Below are the code and all the weights of a small trained network. Each question names an input and a class and asks about switching units off, where a switched-off unit gives its printed mean instead of its output.

import numpy as np


def w(rows, s, z=0):
    codes = np.array(rows[::2]) - 128.0
    scale = np.full(codes.shape[1], s)
    scale[-1] = z or s
    return codes * scale


def f(y):
    return y / 2 * (1 + np.tanh(0.7978845608 * (y + 0.044715 * y**3)))


def log_softmax(a):
    a = a - a.max(-1, keepdims=True)
    return a - np.log(np.exp(a).sum(-1, keepdims=True))


def net(x, mask):
    res = np.array(x, float).reshape(1, 5) / 4 @ E
    y = f(res @ A[0][:, :-1].T + A[0][:, -1])
    res = res + np.where(mask, y, B[0][:, -1]) @ B[0][:, :-1]
    return log_softmax(res[-1] @ U[:, :-1].T + U[:, -1])


A, B = {}, {}
E = w([
[231,104,112,183,151,61,165,41,194,157,88,125],'x0',
[88,214,220,113,149,88,177,155,187,81,71,66],'x1',
[180,74,171,39,160,1,45,215,131,129,192,122],'x2',
[107,213,158,158,214,168,42,109,177,246,126,171],'x3',
[144,161,118,90,211,147,149,16,41,117,202,11],'x4',
],0.007)
A[0] = w([
[176,69,169,14,196,3,46,192,156,130,193,124,7],'N1',
[113,197,181,210,226,130,22,87,167,247,130,167,18],'N2',
[164,185,128,64,220,143,139,8,16,119,208,18,50],'N3',
[253,109,103,200,159,36,155,38,228,183,87,107,91],'N4',
[176,53,13,140,114,157,71,116,71,181,179,196,112],'N5',
[103,204,220,97,160,75,181,160,202,82,72,67,97],'N6',
[60,178,164,130,192,165,41,162,103,198,135,147,111],'N7',
],0.0048,0.0018)
B[0] = w([
[13,117,58,183,205,230,215,51,202,110,28,114,244],'N1',
[128,41,136,198,98,39,156,99,56,25,92,97,229],'N2',
[152,149,179,145,56,100,69,177,254,75,31,225,254],'N3',
[28,159,83,13,41,171,40,167,110,150,158,42,220],'N4',
[195,156,241,68,171,153,158,98,65,195,8,162,206],'N5',
[191,175,223,70,187,120,161,89,41,196,60,150,200],'N6',
[77,100,114,123,91,99,92,124,83,85,128,85,194],'N7',
],0.0069,0.0068)
U = w([
[80,136,80,180,175,213,191,70,171,133,105,120,128],'0',
[154,141,159,142,84,93,79,171,213,117,106,214,117],'1',
[186,148,186,79,172,126,149,110,50,201,112,139,128],'2',
[133,65,119,154,100,48,148,119,59,58,135,80,155],'3',
[74,153,97,47,90,162,64,158,111,152,154,67,153],'4',
[161,158,96,156,163,116,126,148,144,170,206,120,151],'5',
[196,152,83,178,195,90,140,163,135,180,236,108,2],'6',
[185,164,83,175,190,88,137,167,135,178,246,115,7],'7',
],0.012,0.0084)

Each question gives the input, the list of numbers given to net, and the class t.
The units are the neurons (one row each of A and B). Each row of codes is followed by its name. A weight is (code - 128) times the scale printed after its matrix; where a second scale follows, it is the last column's (A, B and U).
mask holds one flag per neuron, in row order. A switched-off neuron (its flag False) gives its mean, the last column of its row in B, instead of its output. The means were averaged over made-up inputs and are rounded, as every weight is.
A unit's drop is (log p(t) with every unit on - log p(t) with that unit switched off) / (log p(t) with every unit on - log p(t) with every unit switched off).
The circuit of an input: a set's keep is (log p(t) with only the set's units on - log p(t) with every unit switched off) / (log p(t) with every unit on - log p(t) with every unit switched off). Starting from all 7 units, units are removed one at a time, each time the one whose removal leaves the highest keep (on an exact tie, the one counted first), for as long as the keep stays at least 0.8.
units of the circuit, in order: the units of the circuit, biggest drop first
top k neurons: the k neurons with the biggest drops, biggest first
drop when u is switched off: that unit's drop, to one decimal
input [0,5,2,5,-1], class 2: units of the circuit, in order => (N6)
input [0,-3,-2,-4,5], class 1: units of the circuit, in order => (N3 N1 N2)
input [3,-3,4,-7,8], class 1: top 2 neurons => (N3 N2)
input [-7,3,1,4,-5], class 4: top 2 neurons => (N3 N7)
input [7,-2,4,-4,-6], class 4: top 2 neurons => (N4 N3)
input [3,7,-5,-4,-6], class 2: units of the circuit, in order => (N6 N3)
input [2,2,1,5,-3], class 3: units of the circuit, in order => (N2 N3)
input [7,-3,-5,8,8], class 1: top 2 neurons => (N3 N1)
input [1,-7,-6,-4,2], class 2: units of the circuit, in order => (N5 N1)
input [-8,4,-3,6,-7], class 4: top 2 neurons => (N3 N7)
input [2,0,6,-4,4], class 0: top 2 neurons => (N1 N2)
input [4,-4,-1,-3,-3], class 2: units of the circuit, in order => (N3 N5)
input [-7,5,-6,8,5], class 3: top 3 neurons => (N2 N7 N1)
input [0,7,5,5,8], class 1: top 2 neurons => (N3 N5)
input [-8,2,-6,7,-6], class 4: units of the circuit, in order => (N7)
input [-4,1,-1,-6,6], class 1: units of the circuit, in order => (N3 N2)
input [-1,6,5,-5,0], class 2: top 2 neurons => (N6 N2)
input [8,-7,4,1,2], class 4: top 2 neurons => (N4 N6)
input [7,-4,2,0,-6], class 4: top 2 neurons => (N4 N3)
input [-8,-7,-6,8,2], class 3: units of the circuit, in order => (N2 N7)
input [8,0,-2,5,-3], class 4: units of the circuit, in order => (N4)
input [6,3,-6,7,0], class 3: units of the circuit, in order => (N2 N1)
input [6,-6,-4,7,6], class 3: top 3 neurons => (N2 N1 N6)
input [0,5,-3,3,3], class 2: top 2 neurons => (N1 N6)
input [1,3,7,8,-4], class 3: top 2 neurons => (N2 N7)
input [-4,-6,-2,5,-5], class 2: top 2 neurons => (N5 N3)
input [-7,1,-6,5,2], class 4: units of the circuit, in order => (N1)
input [-2,-6,8,-1,1], class 0: drop when N1 is switched off => 1.0
input [-4,-4,-5,6,1], class 3: drop when N7 is switched off => 0.2
